Below are the code and all the weights of a small trained network. Each question names an input and a class and asks about switching units off, where a switched-off unit gives its printed mean instead of its output.

import numpy as np


def w(rows, s, z=0):
    codes = np.array(rows[::2]) - 128.0
    scale = np.full(codes.shape[1], s)
    scale[-1] = z or s
    return codes * scale


def norm(h):
    return h / np.sqrt((h * h).mean(-1, keepdims=True) + 1e-5)


def f(y):
    return y / 2 * (1 + np.tanh(0.7978845608 * (y + 0.044715 * y**3)))


def log_softmax(a):
    a = a - a.max(-1, keepdims=True)
    return a - np.log(np.exp(a).sum(-1, keepdims=True))


def net(x, mask):
    res = np.array(x, float).reshape(1, 5) / 4 @ E
    u = 0
    for l in range(2):
        y = f(norm(res) @ A[l][:, :-1].T + A[l][:, -1])
        res = res + np.where(mask[u : u + 7], y, B[l][:, -1]) @ B[l][:, :-1]
        u += 7
    return log_softmax(norm(res)[-1] @ U[:, :-1].T + U[:, -1])


A, B = {}, {}
E = w([
[127,156,133,58,240,140,66,101,90],'x0',
[85,146,193,160,116,2,74,155,84],'x1',
[137,118,127,122,127,121,129,142,117],'x2',
[134,116,124,118,125,119,131,145,115],'x3',
[138,182,46,140,160,112,128,198,184],'x4',
],0.0099)
A[0] = w([
[137,162,99,183,87,134,172,182,162,26],'0.n1',
[78,187,55,164,87,62,80,174,127,3],'0.n2',
[150,60,143,99,48,182,180,120,172,148],'0.n3',
[141,147,179,205,38,76,192,167,160,129],'0.n4',
[172,122,113,67,223,171,192,112,145,116],'0.n5',
[204,68,106,181,60,142,254,125,233,156],'0.n6',
[173,167,79,125,159,198,183,165,182,65],'0.n7',
],0.0082,0.0043)
B[0] = w([
[136,128,105,167,178,145,177,185,204,170],'0.n1',
[145,145,188,59,110,169,178,159,145,173],'0.n2',
[69,220,163,112,36,156,51,95,100,200],'0.n3',
[210,78,144,149,126,51,165,108,170,231],'0.n4',
[185,83,76,134,87,73,95,113,155,184],'0.n5',
[98,169,139,138,171,167,99,147,9,255],'0.n6',
[88,102,98,159,133,85,183,182,149,188],'0.n7',
],0.011,0.0095)
A[1] = w([
[143,189,76,90,166,41,122,216,207,142],'1.n1',
[114,72,1,84,179,89,186,108,187,31],'1.n2',
[161,43,120,76,75,181,70,77,158,2],'1.n3',
[172,140,95,180,144,132,138,186,127,73],'1.n4',
[80,151,185,102,178,122,105,151,46,147],'1.n5',
[155,54,107,58,97,178,139,53,146,40],'1.n6',
[137,66,190,123,181,84,152,49,82,125],'1.n7',
],0.01,0.0049)
B[1] = w([
[168,183,190,124,121,179,112,94,127,254],'1.n1',
[126,86,86,118,120,148,42,107,175,183],'1.n2',
[110,124,35,109,31,54,192,141,118,149],'1.n3',
[88,123,73,114,208,135,173,157,164,172],'1.n4',
[123,157,137,49,181,190,96,94,169,216],'1.n5',
[162,117,7,76,42,71,217,150,122,146],'1.n6',
[54,23,104,178,131,100,183,161,100,198],'1.n7',
],0.011,0.0096)
U = w([
[121,230,221,59,88,222,34,65,53,253],'0',
[80,51,201,213,39,58,186,98,53,154],'1',
[88,233,41,202,186,226,182,231,111,38],'2',
[200,180,243,163,168,56,226,188,214,45],'3',
[106,48,12,55,30,66,177,71,86,80],'4',
[24,27,211,25,212,106,78,62,83,56],'5',
[173,106,40,89,157,183,43,103,212,116],'6',
],0.012,0.0063)

Each question gives the input, the list of numbers given to net, and the class t.
The units are the neurons (one row each of A and B). Each row of codes is followed by its name. A weight is (code - 128) times the scale printed after its matrix; where a second scale follows, it is the last column's (A, B and U).
mask holds one flag per neuron, layer by layer. A switched-off neuron (its flag False) gives its mean, the last column of its row in B, instead of its output. The means were averaged over made-up inputs and are rounded, as every weight is.
A unit's drop is (log p(t) with every unit on - log p(t) with that unit switched off) / (log p(t) with every unit on - log p(t) with every unit switched off).
The circuit of an input: a set's keep is (log p(t) with only the set's units on - log p(t) with every unit switched off) / (log p(t) with every unit on - log p(t) with every unit switched off). Starting from the 12 units with the biggest drops (on a tie, the unit counted first), units are removed one at a time, each time the one whose removal leaves the highest keep (on an exact tie, the one counted first), for as long as the keep stays at least 0.8.
units of the circuit, in order: the units of the circuit, biggest drop first
unit that matters most: the unit with the biggest drop
top k neurons: the k neurons with the biggest drops, biggest first
top k neurons in layer l: the k neurons of layer l with the biggest drops, biggest first
drop of u: that unit's drop, to one decimal
input [-7,-8,-6,1,-2], class 0: unit that matters most : 0.n3
input [5,0,-5,-4,-8], class 4: units of the circuit, in order : (0.n6, 1.n6)
input [3,0,-3,1,8], class 6: top 2 neurons : (1.n2, 0.n6)
input [8,2,-3,8,8], class 0: top 3 neurons : (1.n1, 0.n4, 0.n1)
input [-7,-1,-3,8,-6], class 0: top 2 neurons : (0.n3, 0.n6)
input [-8,3,-1,1,4], class 3: units of the circuit, in order : (0.n4, 0.n1)
input [6,0,-7,2,3], class 6: top 4 neurons in layer 0 : (0.n3, 0.n6, 0.n5, 0.n2)
input [0,1,-1,4,8], class 3: top 2 neurons in layer 0 : (0.n2, 0.n6)
input [-6,2,-8,4,1], class 3: top 3 neurons in layer 0 : (0.n4, 0.n1, 0.n2)
input [0,3,5,5,2], class 3: top 4 neurons : (0.n6, 0.n3, 1.n5, 1.n2)
input [-4,1,1,-4,4], class 3: top 2 neurons : (0.n4, 0.n2)
input [1,-6,0,3,-4], class 4: top 3 neurons : (0.n5, 1.n3, 1.n1)
input [-6,4,-6,-3,3], class 3: top 2 neurons : (0.n4, 0.n1)
input [7,2,2,-4,-3], class 5: units of the circuit, in order : (1.n7)
input [-4,7,4,2,1], class 3: top 2 neurons : (0.n6, 0.n2)
input [7,1,-2,6,6], class 0: top 4 neurons : (1.n1, 0.n4, 0.n1, 1.n7)
input [2,0,-2,8,-6], class 4: top 2 neurons in layer 0 : (0.n6, 0.n7)
input [-4,1,0,6,1], class 3: top 2 neurons : (0.n4, 0.n1)
input [-5,-8,1,-3,-1], class 0: top 2 neurons : (0.n3, 0.n6)
input [-4,3,-4,-1,6], class 3: units of the circuit, in order : (0.n4)
input [3,0,-2,0,-8], class 4: drop of 1.n6 : 0.2
input [-8,-6,2,-4,-6], class 0: drop of 0.n6 : 0.1
input [-4,-4,7,-1,-5], class 0: drop of 0.n7 : 0.0
